Below are the code and all the weights of a small trained network. Each question names an input and a class and asks about switching units off, where a switched-off unit gives its printed mean instead of its output.

import numpy as np


def w(rows, s, z=0):
    codes = np.array(rows[::2]) - 128.0
    scale = np.full(codes.shape[1], s)
    scale[-1] = z or s
    return codes * scale


def f(y):
    return y / 2 * (1 + np.tanh(0.7978845608 * (y + 0.044715 * y**3)))


def log_softmax(a):
    a = a - a.max(-1, keepdims=True)
    return a - np.log(np.exp(a).sum(-1, keepdims=True))


def net(x, mask):
    res = np.array(x, float).reshape(1, 8) / 4 @ E
    y = f(res @ A[0][:, :-1].T + A[0][:, -1])
    res = res + np.where(mask, y, B[0][:, -1]) @ B[0][:, :-1]
    return log_softmax(res[-1] @ U[:, :-1].T + U[:, -1])


A, B = {}, {}
E = w([
[79,167,196,51,171,197,84,169,72,22,185,214],'x0',
[143,135,150,113,146,117,127,129,150,128,127,109],'x1',
[139,122,125,110,120,133,151,132,148,154,154,156],'x2',
[59,250,146,153,79,226,138,73,212,158,123,104],'x3',
[113,119,127,137,123,130,126,125,120,116,118,126],'x4',
[238,98,123,248,190,219,132,98,190,67,119,188],'x5',
[191,161,240,106,70,103,204,62,38,113,26,185],'x6',
[184,171,68,110,63,132,241,192,135,3,186,51],'x7',
],0.005)
A[0] = w([
[139,120,94,130,69,145,191,194,129,89,159,124,141],'neuron 0',
[109,166,196,74,171,192,93,142,100,62,194,178,94],'neuron 1',
[103,118,151,143,183,130,81,123,120,222,83,176,97],'neuron 2',
[180,41,80,144,144,43,127,150,105,144,92,110,79],'neuron 3',
[168,149,185,118,88,121,187,85,59,119,57,179,93],'neuron 4',
[62,135,57,148,198,166,94,178,174,148,172,89,157],'neuron 5',
[178,142,205,107,91,116,179,58,78,108,72,153,99],'neuron 6',
[200,137,130,210,170,154,143,99,168,66,150,156,82],'neuron 7',
[79,100,59,163,162,143,59,166,165,133,196,79,135],'neuron 8',
[85,150,193,96,177,189,121,189,99,66,168,199,66],'neuron 9',
[91,117,152,154,154,100,70,89,136,167,102,172,72],'neuron 10',
[142,163,217,151,70,90,183,81,92,115,95,184,120],'neuron 11',
[114,108,161,115,166,130,39,83,147,198,83,178,97],'neuron 12',
[159,88,81,181,73,75,170,106,211,199,41,85,99],'neuron 13',
[73,134,128,35,75,79,132,168,64,184,139,103,124],'neuron 14',
[65,253,144,137,66,219,150,95,188,160,113,121,83],'neuron 15',
[165,149,108,107,90,127,190,157,148,65,162,89,87],'neuron 16',
[190,126,111,195,192,185,160,113,174,79,103,182,110],'neuron 17',
[175,195,194,115,106,122,173,87,74,137,45,169,115],'neuron 18',
[218,84,156,194,149,194,122,99,166,75,120,175,105],'neuron 19',
[109,104,141,142,198,130,67,61,93,214,120,171,102],'neuron 20',
[111,152,182,99,145,174,108,176,88,97,161,173,9],'neuron 21',
[193,29,118,101,190,83,136,203,39,130,147,145,90],'neuron 22',
[164,175,78,120,94,133,200,156,126,49,143,74,114],'neuron 23',
[74,140,193,88,146,175,81,140,124,60,182,196,97],'neuron 24',
[50,146,168,58,70,47,144,158,117,142,121,103,89],'neuron 25',
[94,98,44,153,154,152,47,183,150,134,204,93,87],'neuron 26',
[218,84,100,198,193,168,120,123,157,73,92,182,97],'neuron 27',
[194,99,147,208,155,176,120,121,169,86,125,173,74],'neuron 28',
[43,136,145,51,65,31,124,152,111,159,152,113,113],'neuron 29',
[102,193,115,210,42,147,154,62,200,201,109,65,118],'neuron 30',
[93,129,174,135,170,135,42,50,152,217,106,178,94],'neuron 31',
[198,99,141,193,182,190,138,101,145,99,126,150,88],'neuron 32',
[182,138,185,163,45,113,145,85,74,147,87,126,106],'neuron 33',
[165,195,99,132,74,130,202,187,131,67,164,86,126],'neuron 34',
[98,169,176,65,172,189,107,156,103,62,144,202,80],'neuron 35',
[167,156,91,121,77,140,213,184,140,65,143,81,116],'neuron 36',
[192,2,96,106,180,20,124,199,50,101,144,170,69],'neuron 37',
[86,110,79,150,205,117,61,177,183,141,201,92,85],'neuron 38',
[74,245,119,147,99,208,124,56,150,138,136,95,63],'neuron 39',
[66,158,110,42,59,64,130,174,78,150,130,87,130],'neuron 40',
[111,114,65,142,167,154,48,188,165,146,186,80,97],'neuron 41',
[100,205,130,130,94,199,141,70,188,146,132,132,36],'neuron 42',
[172,151,85,111,80,144,192,153,117,57,166,80,124],'neuron 43',
[66,224,159,131,118,191,119,140,168,106,130,160,46],'neuron 44',
[172,99,67,205,79,48,170,21,152,215,131,77,131],'neuron 45',
],0.0052,0.0016)
B[0] = w([
[99,101,174,133,161,124,139,84,110,112,143,126,179],'neuron 0',
[168,112,33,127,193,138,174,207,56,160,60,77,217],'neuron 1',
[75,71,177,180,219,122,164,82,85,125,170,112,183],'neuron 2',
[175,98,68,54,138,178,126,122,126,102,64,97,196],'neuron 3',
[141,196,145,165,89,53,174,149,180,86,125,189,212],'neuron 4',
[164,174,145,137,90,41,176,129,186,55,104,237,209],'neuron 5',
[130,192,136,167,75,24,173,131,197,93,149,211,212],'neuron 6',
[87,166,126,159,114,183,59,124,134,182,189,94,193],'neuron 7',
[153,180,122,174,67,2,178,131,205,64,107,189,208],'neuron 8',
[147,125,55,115,167,144,173,210,68,183,95,82,208],'neuron 9',
[104,96,156,144,170,112,146,88,85,95,154,93,161],'neuron 10',
[155,182,129,155,103,74,164,133,160,73,129,211,207],'neuron 11',
[66,33,205,189,188,114,179,70,79,122,153,122,194],'neuron 12',
[152,141,67,133,186,132,177,235,67,168,84,64,220],'neuron 13',
[111,197,150,151,83,199,63,141,148,195,187,100,224],'neuron 14',
[216,26,144,36,97,188,54,49,183,50,61,150,230],'neuron 15',
[73,80,171,154,177,127,163,77,91,139,154,115,183],'neuron 16',
[85,172,146,168,71,209,72,139,147,176,152,72,207],'neuron 17',
[155,171,133,153,92,25,180,138,166,75,131,228,217],'neuron 18',
[93,195,151,174,61,172,60,162,148,191,168,99,215],'neuron 19',
[77,58,177,155,184,104,179,58,69,131,196,130,194],'neuron 20',
[159,134,87,114,139,132,170,190,89,165,70,106,162],'neuron 21',
[195,76,108,31,100,183,47,74,192,76,58,157,221],'neuron 22',
[54,46,206,175,201,120,150,57,77,141,191,109,207],'neuron 23',
[166,132,53,119,185,130,184,162,80,147,79,79,211],'neuron 24',
[97,193,144,174,76,158,66,140,149,169,177,103,206],'neuron 25',
[138,190,148,166,89,38,185,127,200,75,136,203,207],'neuron 26',
[109,180,139,152,64,169,59,114,138,196,161,91,216],'neuron 27',
[74,212,156,152,85,168,73,153,152,222,184,92,191],'neuron 28',
[81,196,134,169,54,203,51,149,117,209,166,81,226],'neuron 29',
[214,97,65,43,166,172,124,157,107,90,36,88,219],'neuron 30',
[73,44,195,156,206,105,150,69,79,109,167,129,211],'neuron 31',
[82,185,151,161,77,157,73,137,151,193,159,100,189],'neuron 32',
[157,164,113,154,123,76,172,175,157,100,109,157,192],'neuron 33',
[91,33,196,153,193,120,165,36,79,115,190,102,214],'neuron 34',
[154,125,48,126,166,130,173,208,79,152,69,96,209],'neuron 35',
[64,47,178,149,195,135,154,78,70,116,185,130,210],'neuron 36',
[216,53,125,26,79,210,28,42,212,56,76,148,255],'neuron 37',
[139,166,132,151,86,51,181,136,176,76,146,195,205],'neuron 38',
[193,78,124,48,119,163,88,79,154,75,67,162,202],'neuron 39',
[70,154,154,169,68,185,51,125,162,188,180,83,231],'neuron 40',
[136,174,118,166,94,35,190,139,170,74,123,215,197],'neuron 41',
[169,109,131,63,117,177,82,79,147,82,98,128,176],'neuron 42',
[68,44,175,167,207,109,154,70,56,142,190,124,205],'neuron 43',
[203,84,110,75,128,162,128,139,144,123,65,102,183],'neuron 44',
[152,120,49,131,188,161,162,236,45,191,53,73,233],'neuron 45',
],0.0047,0.0043)
U = w([
[49,48,198,160,210,113,173,37,89,127,186,122,109],'0',
[143,210,131,148,65,29,188,145,185,80,129,202,114],'1',
[77,209,142,150,49,192,29,150,143,212,178,87,63],'2',
[199,67,115,18,106,180,60,63,167,77,77,132,254],'3',
[155,130,45,115,196,136,199,254,74,173,76,81,48],'4',
],0.009,0.00068)

Each question gives the input, the list of numbers given to net, and the class t.
The units are the neurons (one row each of A and B). Each row of codes is followed by its name. A weight is (code - 128) times the scale printed after its matrix; where a second scale follows, it is the last column's (A, B and U).
mask holds one flag per neuron, in row order. A switched-off neuron (its flag False) gives its mean, the last column of its row in B, instead of its output. The means were averaged over made-up inputs and are rounded, as every weight is.
A unit's drop is (log p(t) with every unit on - log p(t) with that unit switched off) / (log p(t) with every unit on - log p(t) with every unit switched off).
The circuit of an input: a set's keep is (log p(t) with only the set's units on - log p(t) with every unit switched off) / (log p(t) with every unit on - log p(t) with every unit switched off). Starting from the 12 units with the biggest drops (on a tie, the unit counted first), units are removed one at a time, each time the one whose removal leaves the highest keep (on an exact tie, the one counted first), for as long as the keep stays at least 0.8.
units of the circuit, in order: the units of the circuit, biggest drop first
k most important neurons: the k neurons with the biggest drops, biggest first
drop of u: that unit's drop, to one decimal
input [4,7,-5,-3,5,2,-3,2], class 4: units of the circuit, in order -> (neuron 15; neuron 1)
input [3,-2,5,3,0,-7,0,-8], class 0: most important neuron -> (neuron 31)
input [6,6,8,5,-7,3,-8,8], class 0: 4 most important neurons -> (neuron 34; neuron 23; neuron 43; neuron 36)
input [-1,-5,8,-5,0,-3,5,-4], class 1: units of the circuit, in order -> (neuron 4; neuron 6)
input [-8,-5,1,5,-8,6,-2,-5], class 4: 2 most important neurons -> (neuron 45; neuron 13)
input [3,-2,-7,-6,-1,-7,1,-2], class 2: units of the circuit, in order -> (neuron 29; neuron 14)
input [5,-5,-7,-7,3,5,7,-3], class 1: units of the circuit, in order -> (neuron 6; neuron 4)
input [7,-3,-3,8,-8,2,-4,-7], class 3: 3 most important neurons -> (neuron 15; neuron 39; neuron 44)
input [5,4,5,-7,-3,-8,6,6], class 2: units of the circuit, in order -> (neuron 29; neuron 40)
input [6,1,3,-4,-2,-3,-5,-1], class 4: units of the circuit, in order -> (neuron 1; neuron 9)
input [2,-1,-7,0,6,-6,-6,5], class 1: 4 most important neurons -> (neuron 8; neuron 5; neuron 26; neuron 41)
input [-4,3,-8,-8,-1,7,8,-1], class 1: 2 most important neurons -> (neuron 6; neuron 4)
input [-3,-6,-2,8,-6,-4,-2,-7], class 3: 2 most important neurons -> (neuron 15; neuron 30)
input [-8,-7,7,0,-6,3,6,2], class 4: units of the circuit, in order -> (neuron 45)
input [-2,-2,6,-8,4,-7,2,-7], class 3: 2 most important neurons -> (neuron 37; neuron 22)
input [8,-3,1,8,-2,4,-2,6], class 3: 3 most important neurons -> (neuron 15; neuron 39; neuron 42)
input [-2,6,-2,7,2,-5,0,-6], class 3: 2 most important neurons -> (neuron 15; neuron 30)
input [-8,-6,7,7,3,0,5,-5], class 4: 3 most important neurons -> (neuron 45; neuron 13; neuron 37)
input [-5,-7,2,3,1,-2,-8,-7], class 1: 2 most important neurons -> (neuron 8; neuron 5)
input [-4,-7,5,-5,-7,2,1,-1], class 3: units of the circuit, in order -> (neuron 37)
input [-4,-3,5,7,-7,-6,4,-6], class 3: 3 most important neurons -> (neuron 15; neuron 30; neuron 39)
input [7,3,-3,-4,-6,-8,4,-3], class 2: drop of neuron 40 -> 0.2
input [7,6,0,-3,8,-4,-5,3], class 4: drop of neuron 9 -> 0.2
input [4,7,4,6,7,-7,4,8], class 0: drop of neuron 34 -> 0.1
input [-7,-5,3,-5,8,-3,-8,0], class 1: drop of neuron 3 -> 0.0
